Below is a small trained network, with its code and all its weights. Each question gives an input and a target symbol and asks what happens when units are switched off, that is, made to give their printed mean instead of their output.

import numpy as np


def w(rows, s, z=0):
    codes = np.array(rows[::2]) - 128.0
    scale = np.full(codes.shape[1], s)
    scale[-1] = z or s
    return codes * scale


def f(y):
    return y / 2 * (1 + np.tanh(0.7978845608 * (y + 0.044715 * y**3)))


def softmax(a):
    e = np.exp(a - a.max(-1, keepdims=True))
    return e / e.sum(-1, keepdims=True)


def log_softmax(a):
    a = a - a.max(-1, keepdims=True)
    return a - np.log(np.exp(a).sum(-1, keepdims=True))


def net(x, mask):
    ids = ['εζθλμφψ'.index(c) for c in x.split()]
    T = len(ids)
    res = E[ids] + P[:T]
    r = res
    for j in range(3):
        rows = slice(2 * j, 2 * j + 2)
        q, k, v = (r @ M[0][rows].T for M in (Q, K, V))
        z = softmax(np.where(np.tri(T) > 0, q @ k.T / 2**0.5, -1e9)) @ v
        o = O[0][rows]
        res = res + np.where(mask[j], z, o[:, -1]) @ o[:, :-1]
    y = f(res @ A[0][:, :-1].T + A[0][:, -1])
    res = res + np.where(mask[3:7], y, B[0][:, -1]) @ B[0][:, :-1]
    return log_softmax(res[-1] @ U[:, :-1].T + U[:, -1])


Q, K, V, O, A, B = {}, {}, {}, {}, {}, {}
E = w([
[137,227,255,202,184],'ε',
[83,76,111,80,224],'ζ',
[106,89,80,152,245],'θ',
[59,149,39,16,170],'λ',
[134,152,16,177,186],'μ',
[195,58,134,95,64],'φ',
[60,88,80,187,93],'ψ',
],0.012)
P = w([
[91,184,202,110,166],'0',
[79,170,155,95,191],'1',
[88,156,129,98,195],'2',
[94,126,105,89,201],'3',
[91,107,84,90,191],'4',
[100,87,65,87,181],'5',
[104,70,44,95,168],'6',
[125,48,25,105,150],'7',
[127,30,15,98,139],'8',
[139,9,2,110,115],'9',
],0.0068)
Q[0] = w([
[98,46,20,111,224],'H1',
[151,106,212,172,131],'H1',
[133,196,249,195,54],'H2',
[188,112,160,143,40],'H2',
[127,59,3,97,205],'H3',
[208,190,134,174,78],'H3',
],0.014)
K[0] = w([
[115,85,35,101,80],'H1',
[136,220,162,90,173],'H1',
[140,250,201,145,147],'H2',
[185,175,189,87,152],'H2',
[135,55,80,127,85],'H3',
[103,144,200,102,125],'H3',
],0.016)
V[0] = w([
[202,86,167,192,194],'H1',
[87,86,179,209,160],'H1',
[42,152,101,213,105],'H2',
[54,123,134,218,14],'H2',
[102,175,25,202,254],'H3',
[16,71,176,60,177],'H3',
],0.0089)
O[0] = w([
[209,73,160,177,203,87],'H1',
[120,2,124,183,140,187],'H1',
[50,120,63,168,120,225],'H2',
[59,54,82,147,109,166],'H2',
[189,162,76,219,72,255],'H3',
[90,75,243,117,31,218],'H3',
],0.009,0.0047)
A[0] = w([
[119,192,95,80,254,7],'N1',
[158,134,143,154,136,170],'N2',
[186,211,74,108,219,100],'N3',
[188,59,207,74,76,127],'N4',
],0.0086,0.0022)
B[0] = w([
[129,125,138,83,251,162],'N1',
[141,131,151,152,116,146],'N2',
[254,168,27,43,159,185],'N3',
[157,41,88,72,91,252],'N4',
],0.0098,0.0037)
U = w([
[189,137,218,223,166,251],'ε',
[131,129,134,129,130,1],'ζ',
[195,180,65,139,104,55],'θ',
[2,91,47,154,164,174],'λ',
[117,133,105,93,221,73],'μ',
[197,45,156,68,74,117],'φ',
[103,232,164,85,68,177],'ψ',
],0.005,0.0047)

Each question gives the input, a string of symbols that net reads in full, and the target symbol t.
The units are the heads (2 rows each of Q, K, V and O) and the neurons (one row each of A and B). Each row of codes is followed by its name. A weight is (code - 128) times the scale printed after its matrix; where a second scale follows, it is the last column's (O, A, B and U).
mask holds one flag per unit, heads first, then neurons. A switched-off unit (its flag False) gives its mean, the last column of its rows in O or B, instead of its output. The means were averaged over made-up inputs and are rounded, as every weight is.
A unit's drop is (log p(t) with every unit on - log p(t) with that unit switched off) / (log p(t) with every unit on - log p(t) with every unit switched off).
The circuit of an input: a set's keep is (log p(t) with only the set's units on - log p(t) with every unit switched off) / (log p(t) with every unit on - log p(t) with every unit switched off). Starting from all 7 units, units are removed one at a time, each time the one whose removal leaves the highest keep (on an exact tie, the one counted first), for as long as the keep stays at least 0.8.
units of the circuit, in order: the units of the circuit, biggest drop first
top k neurons: the k neurons with the biggest drops, biggest first
heads that matter: for each layer, one digit per head in row order, 1 if its drop is at least 0.15 and else 0, layers parted by /
drop of u: that unit's drop, to one decimal
input λ ψ λ ε ζ, target ψ: units of the circuit, in order => [H1; H3; H2]
input φ ζ μ μ λ, target θ: heads that matter => 001
input θ φ λ φ μ θ ε ζ ζ, target φ: units of the circuit, in order => [H2; H3; N4]
input ψ ζ ε θ, target ε: heads that matter => 011
input μ ζ λ θ θ, target ψ: units of the circuit, in order => [H1; H2]
input θ ψ λ θ μ λ, target θ: units of the circuit, in order => [H3; N3; H2]
input φ ψ φ ε φ λ, target μ: units of the circuit, in order => [N1; H3; H2]
input ζ λ ε ζ, target ψ: units of the circuit, in order => [H1; H2]
input λ ζ φ φ θ, target μ: heads that matter => 011
input μ ψ ψ ψ λ ζ λ ζ λ θ, target ψ: heads that matter => 100
input θ φ ζ, target μ: top 2 neurons => [N1; N3]
input ε ψ ψ μ μ φ ε λ, target μ: drop of H1 => 0.1
input μ ζ ζ μ θ, target θ: drop of N3 => 0.4
input ζ λ θ μ, target θ: drop of H1 => 0.0
input μ μ θ, target θ: drop of N3 => 0.5
